Here is a tiny trained network, its code and every weight. The questions are about switching its units off for an input and a target symbol, where a switched-off unit gives its printed mean instead of its output.

import numpy as np


def w(rows, s, z=0):
    codes = np.array(rows[::2]) - 128.0
    scale = np.full(codes.shape[1], s)
    scale[-1] = z or s
    return codes * scale


def norm(h):
    return h / np.sqrt((h * h).mean(-1, keepdims=True) + 1e-5)


def softmax(a):
    e = np.exp(a - a.max(-1, keepdims=True))
    return e / e.sum(-1, keepdims=True)


def log_softmax(a):
    a = a - a.max(-1, keepdims=True)
    return a - np.log(np.exp(a).sum(-1, keepdims=True))


def net(x, mask):
    ids = ['βγεζηθμξπστφψ'.index(c) for c in x.split()]
    T = len(ids)
    res = E[ids] + P[:T]
    u = 0
    for l in range(2):
        r = norm(res)
        for j in range(3):
            rows = slice(4 * j, 4 * j + 4)
            q, k, v = (r @ M[l][rows].T for M in (Q, K, V))
            z = softmax(np.where(np.tri(T) > 0, q @ k.T / 4**0.5, -1e9)) @ v
            o = O[l][rows]
            res = res + np.where(mask[u + j], z, o[:, -1]) @ o[:, :-1]
        u += 3
    return log_softmax(norm(res)[-1] @ U[:, :-1].T + U[:, -1])


Q, K, V, O = {}, {}, {}, {}
E = w([
[149,93,99,114,108,182],'β',
[155,179,243,166,199,56],'γ',
[142,131,160,157,134,126],'ε',
[88,156,183,157,193,105],'ζ',
[154,158,124,80,250,90],'η',
[187,120,151,87,175,95],'θ',
[103,196,144,140,149,144],'μ',
[126,122,173,110,154,106],'ξ',
[138,151,200,134,121,113],'π',
[98,166,237,157,125,125],'σ',
[151,188,157,57,158,125],'τ',
[133,77,148,63,94,157],'φ',
[73,104,131,89,149,166],'ψ',
],0.016)
P = w([
[144,125,173,148,176,174],'0',
[143,165,148,157,127,121],'1',
[177,75,234,105,250,195],'2',
[135,157,135,155,126,110],'3',
[167,87,237,108,236,188],'4',
[127,145,122,155,125,90],'5',
[158,110,206,123,222,203],'6',
],0.018)
Q[0] = w([
[151,72,217,125,163,122],'0.h1',
[112,112,187,95,210,134],'0.h1',
[78,110,198,112,119,131],'0.h1',
[131,136,189,170,162,131],'0.h1',
[143,84,99,138,131,182],'0.h2',
[142,160,106,136,99,94],'0.h2',
[200,80,147,108,123,153],'0.h2',
[201,131,96,61,151,172],'0.h2',
[202,128,153,80,159,155],'0.h3',
[254,91,159,168,193,121],'0.h3',
[139,106,98,175,66,149],'0.h3',
[134,123,137,72,120,91],'0.h3',
],0.017)
K[0] = w([
[112,79,73,141,6,18],'0.h1',
[67,124,10,90,123,57],'0.h1',
[43,121,114,111,13,70],'0.h1',
[91,151,114,168,124,27],'0.h1',
[151,106,148,121,199,251],'0.h2',
[162,132,62,139,90,66],'0.h2',
[192,124,223,103,203,164],'0.h2',
[205,160,168,85,177,205],'0.h2',
[84,156,94,73,110,90],'0.h3',
[61,96,95,151,70,21],'0.h3',
[127,80,56,217,43,191],'0.h3',
[134,108,114,29,161,108],'0.h3',
],0.011)
V[0] = w([
[231,138,92,224,109,222],'0.h1',
[205,168,135,170,104,1],'0.h1',
[125,213,223,67,232,138],'0.h1',
[153,159,98,42,136,87],'0.h1',
[200,157,106,76,86,67],'0.h2',
[159,100,159,129,69,117],'0.h2',
[135,119,92,169,131,196],'0.h2',
[186,142,138,52,201,213],'0.h2',
[15,113,132,109,128,57],'0.h3',
[116,61,138,152,122,120],'0.h3',
[208,127,53,229,55,126],'0.h3',
[45,117,97,110,164,176],'0.h3',
],0.0089)
O[0] = w([
[230,156,58,212,149,110,110],'0.h1',
[124,69,117,152,51,108,156],'0.h1',
[84,63,57,107,157,194,251],'0.h1',
[73,146,68,69,133,63,121],'0.h1',
[116,198,136,176,59,153,81],'0.h2',
[148,143,189,137,163,160,110],'0.h2',
[92,140,158,114,129,83,118],'0.h2',
[171,90,196,137,156,122,219],'0.h2',
[138,84,185,190,163,105,108],'0.h3',
[84,90,138,156,102,160,109],'0.h3',
[135,59,2,107,127,135,62],'0.h3',
[127,121,150,160,134,133,104],'0.h3',
],0.0081,0.014)
Q[1] = w([
[143,107,127,178,144,98],'1.h1',
[103,72,145,128,138,111],'1.h1',
[138,124,95,112,94,58],'1.h1',
[202,129,121,111,107,89],'1.h1',
[77,116,104,131,159,139],'1.h2',
[109,39,180,171,114,117],'1.h2',
[90,116,140,141,155,128],'1.h2',
[172,186,38,89,114,101],'1.h2',
[110,127,168,3,177,164],'1.h3',
[150,137,91,238,149,182],'1.h3',
[95,166,91,134,142,176],'1.h3',
[113,157,122,49,203,132],'1.h3',
],0.018)
K[1] = w([
[180,122,167,172,87,59],'1.h1',
[115,39,166,86,105,85],'1.h1',
[181,73,57,141,107,102],'1.h1',
[180,92,101,102,143,118],'1.h1',
[33,137,163,85,123,156],'1.h2',
[71,205,85,133,79,67],'1.h2',
[95,126,85,87,141,83],'1.h2',
[186,87,109,125,187,241],'1.h2',
[46,156,121,113,97,70],'1.h3',
[171,137,97,178,224,252],'1.h3',
[94,161,72,104,177,179],'1.h3',
[67,227,132,148,110,84],'1.h3',
],0.015)
V[1] = w([
[58,127,228,146,145,137],'1.h1',
[171,173,178,232,73,115],'1.h1',
[105,239,102,143,8,1],'1.h1',
[197,87,164,68,231,94],'1.h1',
[107,105,67,233,105,63],'1.h2',
[210,44,123,180,41,198],'1.h2',
[138,167,38,131,117,57],'1.h2',
[197,9,201,125,138,16],'1.h2',
[75,80,135,253,82,40],'1.h3',
[156,33,126,89,161,113],'1.h3',
[137,138,180,191,29,208],'1.h3',
[38,107,153,221,222,178],'1.h3',
],0.0092)
O[1] = w([
[156,211,88,95,134,113,184],'1.h1',
[154,109,123,73,209,84,92],'1.h1',
[165,86,168,132,190,188,3],'1.h1',
[136,116,109,121,50,118,185],'1.h1',
[203,170,182,182,93,84,78],'1.h2',
[101,122,223,104,88,180,113],'1.h2',
[144,180,97,128,91,57,64],'1.h2',
[249,118,101,19,110,186,139],'1.h2',
[90,59,82,126,92,170,79],'1.h3',
[120,110,211,151,69,74,156],'1.h3',
[75,238,4,149,69,198,111],'1.h3',
[173,80,108,206,137,114,176],'1.h3',
],0.011,0.019)
U = w([
[150,194,129,49,185,187,127],'β',
[150,15,132,228,184,148,72],'γ',
[118,161,106,49,55,76,106],'ε',
[147,168,62,180,211,232,196],'ζ',
[55,29,193,117,120,185,3],'η',
[236,185,113,158,173,125,227],'θ',
[142,148,173,225,53,118,139],'μ',
[100,131,226,173,239,163,76],'ξ',
[72,180,74,167,64,183,150],'π',
[185,71,4,115,115,143,181],'σ',
[137,57,102,112,160,22,92],'τ',
[128,163,44,236,147,81,218],'φ',
[25,151,80,94,184,79,94],'ψ',
],0.012,0.0062)

Each question gives the input, a string of symbols that net reads in full, and the target symbol t.
The units are the heads (4 rows each of Q, K, V and O). Each row of codes is followed by its name. A weight is (code - 128) times the scale printed after its matrix; where a second scale follows, it is the last column's (O and U).
mask holds one flag per head, layer by layer. A switched-off head (its flag False) gives its mean, the last column of its rows in O, instead of its output. The means were averaged over made-up inputs and are rounded, as every weight is.
A unit's drop is (log p(t) with every unit on - log p(t) with that unit switched off) / (log p(t) with every unit on - log p(t) with every unit switched off).
The circuit of an input: a set's keep is (log p(t) with only the set's units on - log p(t) with every unit switched off) / (log p(t) with every unit on - log p(t) with every unit switched off). Starting from all 6 units, units are removed one at a time, each time the one whose removal leaves the highest keep (on an exact tie, the one counted first), for as long as the keep stays at least 0.8.
circuit, biggest first: the units of the circuit, biggest drop first
most important unit: the unit with the biggest drop
heads that matter: for each layer, one digit per head in row order, 1 if its drop is at least 0.15 and else 0, layers parted by /
input β σ π, target ζ: circuit, biggest first => 1.h3
input η ε θ γ μ, target σ: circuit, biggest first => 1.h3; 1.h2
input φ ε π, target μ: circuit, biggest first => 1.h2; 0.h1; 0.h2
input σ μ σ η ε, target τ: heads that matter => 100 / 011
input ξ θ ψ, target ε: circuit, biggest first => 0.h1; 1.h1; 1.h2
input θ ξ θ, target η: circuit, biggest first => 0.h1; 1.h2; 0.h2
input ψ μ φ τ σ, target ψ: circuit, biggest first => 1.h2; 0.h1
input π ξ ψ ζ σ ζ, target φ: circuit, biggest first => 0.h2; 1.h2
input γ ε θ τ τ, target ψ: circuit, biggest first => 1.h2; 0.h2; 0.h1
input θ γ ε θ σ ε, target γ: heads that matter => 111 / 100
input γ ε τ γ γ π, target μ: circuit, biggest first => 0.h1; 0.h2; 1.h2
input ξ φ θ θ ψ φ ψ, target β: heads that matter => 100 / 010
input θ ψ β μ, target ζ: heads that matter => 010 / 000
input θ μ ξ φ ξ, target β: circuit, biggest first => 0.h1; 1.h2
input μ ψ π γ γ γ, target θ: circuit, biggest first => 1.h2
input γ ζ β ζ γ, target γ: heads that matter => 100 / 001
input β β μ, target θ: heads that matter => 100 / 000
input ψ ζ σ ξ, target π: circuit, biggest first => 0.h1; 0.h2; 1.h3
input σ ψ τ η θ σ, target ξ: circuit, biggest first => 0.h2; 1.h1
input θ β η γ γ β π, target θ: most important unit => 0.h1
input φ φ γ γ, target θ: circuit, biggest first => 0.h2; 1.h1; 1.h2
input β ψ β, target ξ: heads that matter => 101 / 000
input φ θ σ φ ψ η σ, target τ: circuit, biggest first => 1.h2; 1.h3
input μ η μ ζ ξ ε β, target μ: heads that matter => 110 / 010
input ζ φ β, target β: heads that matter => 100 / 011
input γ τ σ ζ θ φ π, target β: heads that matter => 100 / 011
input γ π φ β η, target θ: most important unit => 0.h1
input θ ζ θ, target γ: heads that matter => 110 / 001
input β θ γ η σ, target τ: heads that matter => 000 / 011
